Here is a tiny trained network, its code and every weight. The questions are about switching its units off for an input and a target symbol, where a switched-off unit gives its printed mean instead of its output.

import numpy as np


def w(rows, s, z=0):
    codes = np.array(rows[::2]) - 128.0
    scale = np.full(codes.shape[1], s)
    scale[-1] = z or s
    return codes * scale


def norm(h):
    return h / np.sqrt((h * h).mean(-1, keepdims=True) + 1e-5)


def f(y):
    return y / 2 * (1 + np.tanh(0.7978845608 * (y + 0.044715 * y**3)))


def softmax(a):
    e = np.exp(a - a.max(-1, keepdims=True))
    return e / e.sum(-1, keepdims=True)


def log_softmax(a):
    a = a - a.max(-1, keepdims=True)
    return a - np.log(np.exp(a).sum(-1, keepdims=True))


def net(x, mask):
    ids = ['ΘΨαβγδεζηλμξπστω'.index(c) for c in x.split()]
    T = len(ids)
    res = E[ids] + P[:T]
    r = norm(res)
    for j in range(3):
        rows = slice(2 * j, 2 * j + 2)
        q, k, v = (r @ M[0][rows].T for M in (Q, K, V))
        z = softmax(np.where(np.tri(T) > 0, q @ k.T / 2**0.5, -1e9)) @ v
        o = O[0][rows]
        res = res + np.where(mask[j], z, o[:, -1]) @ o[:, :-1]
    y = f(norm(res) @ A[0][:, :-1].T + A[0][:, -1])
    res = res + np.where(mask[3:7], y, B[0][:, -1]) @ B[0][:, :-1]
    return log_softmax(norm(res)[-1] @ U[:, :-1].T + U[:, -1])


Q, K, V, O, A, B = {}, {}, {}, {}, {}, {}
E = w([
[51,143,4,192,205],'Θ',
[146,100,86,92,55],'Ψ',
[133,108,153,67,59],'α',
[146,153,164,157,123],'β',
[205,78,91,117,103],'γ',
[151,26,135,111,129],'δ',
[97,84,191,73,132],'ε',
[59,224,186,127,129],'ζ',
[177,114,113,149,37],'η',
[150,102,93,42,122],'λ',
[166,161,206,152,173],'μ',
[202,83,92,166,88],'ξ',
[221,94,123,112,18],'π',
[202,119,174,229,201],'σ',
[112,91,170,72,91],'τ',
[99,238,244,191,190],'ω',
],0.016)
P = w([
[176,106,106,135,145],'0',
[78,68,106,180,81],'1',
[111,115,86,79,124],'2',
[217,225,132,98,138],'3',
[87,75,118,202,90],'4',
[114,93,72,78,127],'5',
[186,206,164,97,107],'6',
[89,77,115,212,77],'7',
[116,104,73,86,129],'8',
[231,102,196,79,80],'9',
[93,45,109,210,67],'10',
[113,93,65,79,125],'11',
[255,236,178,117,72],'12',
[96,54,120,219,56],'13',
],0.0084)
Q[0] = w([
[187,127,82,12,230],'H0',
[185,204,123,39,177],'H0',
[151,240,199,119,188],'H1',
[42,185,132,138,122],'H1',
[155,89,208,181,81],'H2',
[83,105,158,2,155],'H2',
],0.0087)
K[0] = w([
[104,123,181,96,90],'H0',
[149,118,250,60,113],'H0',
[93,254,168,166,190],'H1',
[81,181,118,81,128],'H1',
[131,158,160,201,70],'H2',
[92,91,148,59,152],'H2',
],0.011)
V[0] = w([
[70,106,186,104,146],'H0',
[244,118,216,128,56],'H0',
[126,65,121,178,106],'H1',
[120,203,190,187,161],'H1',
[110,149,102,213,86],'H2',
[94,111,90,108,165],'H2',
],0.011)
O[0] = w([
[120,131,213,120,184,105],'H0',
[109,151,154,35,226,254],'H0',
[108,87,126,136,180,164],'H1',
[139,1,68,121,109,105],'H1',
[170,61,123,108,187,153],'H2',
[129,235,237,138,235,22],'H2',
],0.0073,0.0028)
A[0] = w([
[167,88,78,205,71,81],'N0',
[255,138,224,83,90,197],'N1',
[179,146,194,59,117,4],'N2',
[168,136,213,20,92,122],'N3',
],0.009,0.0038)
B[0] = w([
[151,199,130,151,198,182],'N0',
[143,27,82,114,120,252],'N1',
[108,47,138,245,169,171],'N2',
[254,101,146,193,107,255],'N3',
],0.0096,0.0066)
U = w([
[112,134,76,241,57,218],'Θ',
[90,180,144,2,12,217],'Ψ',
[171,116,124,100,127,62],'α',
[146,153,128,53,189,115],'β',
[133,119,86,61,179,92],'γ',
[52,81,174,86,189,170],'δ',
[116,132,232,124,145,94],'ε',
[17,69,71,67,70,185],'ζ',
[177,159,65,102,137,117],'η',
[134,153,227,136,176,157],'λ',
[108,46,102,118,114,44],'μ',
[139,117,85,142,215,21],'ξ',
[205,173,106,72,63,70],'π',
[133,104,137,177,211,13],'σ',
[166,131,198,110,89,2],'τ',
[58,121,114,184,207,186],'ω',
],0.0094,0.0042)

Each question gives the input, a string of symbols that net reads in full, and the target symbol t.
The units are the heads (2 rows each of Q, K, V and O) and the neurons (one row each of A and B). Each row of codes is followed by its name. A weight is (code - 128) times the scale printed after its matrix; where a second scale follows, it is the last column's (O, A, B and U).
mask holds one flag per unit, heads first, then neurons. A switched-off unit (its flag False) gives its mean, the last column of its rows in O or B, instead of its output. The means were averaged over made-up inputs and are rounded, as every weight is.
A unit's drop is (log p(t) with every unit on - log p(t) with that unit switched off) / (log p(t) with every unit on - log p(t) with every unit switched off).
The circuit of an input: a set's keep is (log p(t) with only the set's units on - log p(t) with every unit switched off) / (log p(t) with every unit on - log p(t) with every unit switched off). Starting from all 7 units, units are removed one at a time, each time the one whose removal leaves the highest keep (on an exact tie, the one counted first), for as long as the keep stays at least 0.8.
circuit, biggest first: the units of the circuit, biggest drop first
unit that matters most: the unit with the biggest drop
top k neurons: the k neurons with the biggest drops, biggest first
heads that matter: for each layer, one digit per head in row order, 1 if its drop is at least 0.15 and else 0, layers parted by /
drop when u is switched off: that unit's drop, to one decimal
input ε Ψ δ σ σ Ψ ω Ψ ε β τ ζ, target Ψ: unit that matters most	H1
input ζ ζ λ ζ, target Θ: circuit, biggest first	[H1, H0]
input ζ δ ε σ γ Ψ α μ ω, target δ: top 3 neurons	[N3, N1, N0]
input ζ τ ζ Ψ Ψ σ ζ δ, target δ: circuit, biggest first	[N3, H1, N1, N2]
input β δ Ψ ζ Ψ ε ω λ λ λ β β ζ Ψ, target Ψ: top 2 neurons	[N2, N3]
input μ γ ε γ σ β ω ε ω, target δ: top 2 neurons	[N3, N1]
input α α ζ ξ Ψ, target Ψ: heads that matter	010
input Θ Ψ ε, target λ: heads that matter	011
input ε Ψ γ Θ ε σ ζ ζ π Ψ Θ γ ζ μ, target Θ: heads that matter	100
input Ψ ξ α λ τ Ψ, target π: circuit, biggest first	[H1, H2]
input ω ζ η ξ ε ζ τ β Θ γ ω, target Θ: heads that matter	100
input γ ζ ζ ω δ, target δ: top 2 neurons	[N3, N1]
input Θ Ψ π τ ζ Θ λ π ζ γ ε, target Θ: drop when N1 is switched off	0.0
input γ σ ω γ α β ξ ζ ζ, target Ψ: circuit, biggest first	[N2]
input μ π ζ Ψ Θ Ψ α τ α ζ δ, target Θ: circuit, biggest first	[H0, H1]
input Θ π ζ β δ τ ε π π ζ γ, target Θ: circuit, biggest first	[H0, H1]
input ε τ μ ζ Ψ α β λ, target λ: drop when H0 is switched off	0.2
input ζ β ζ ζ γ Θ ζ Θ π η ε, target Θ: drop when H0 is switched off	1.6
input ε ζ γ α ζ δ μ α Ψ π Θ μ ω τ, target Θ: drop when H0 is switched off	0.9
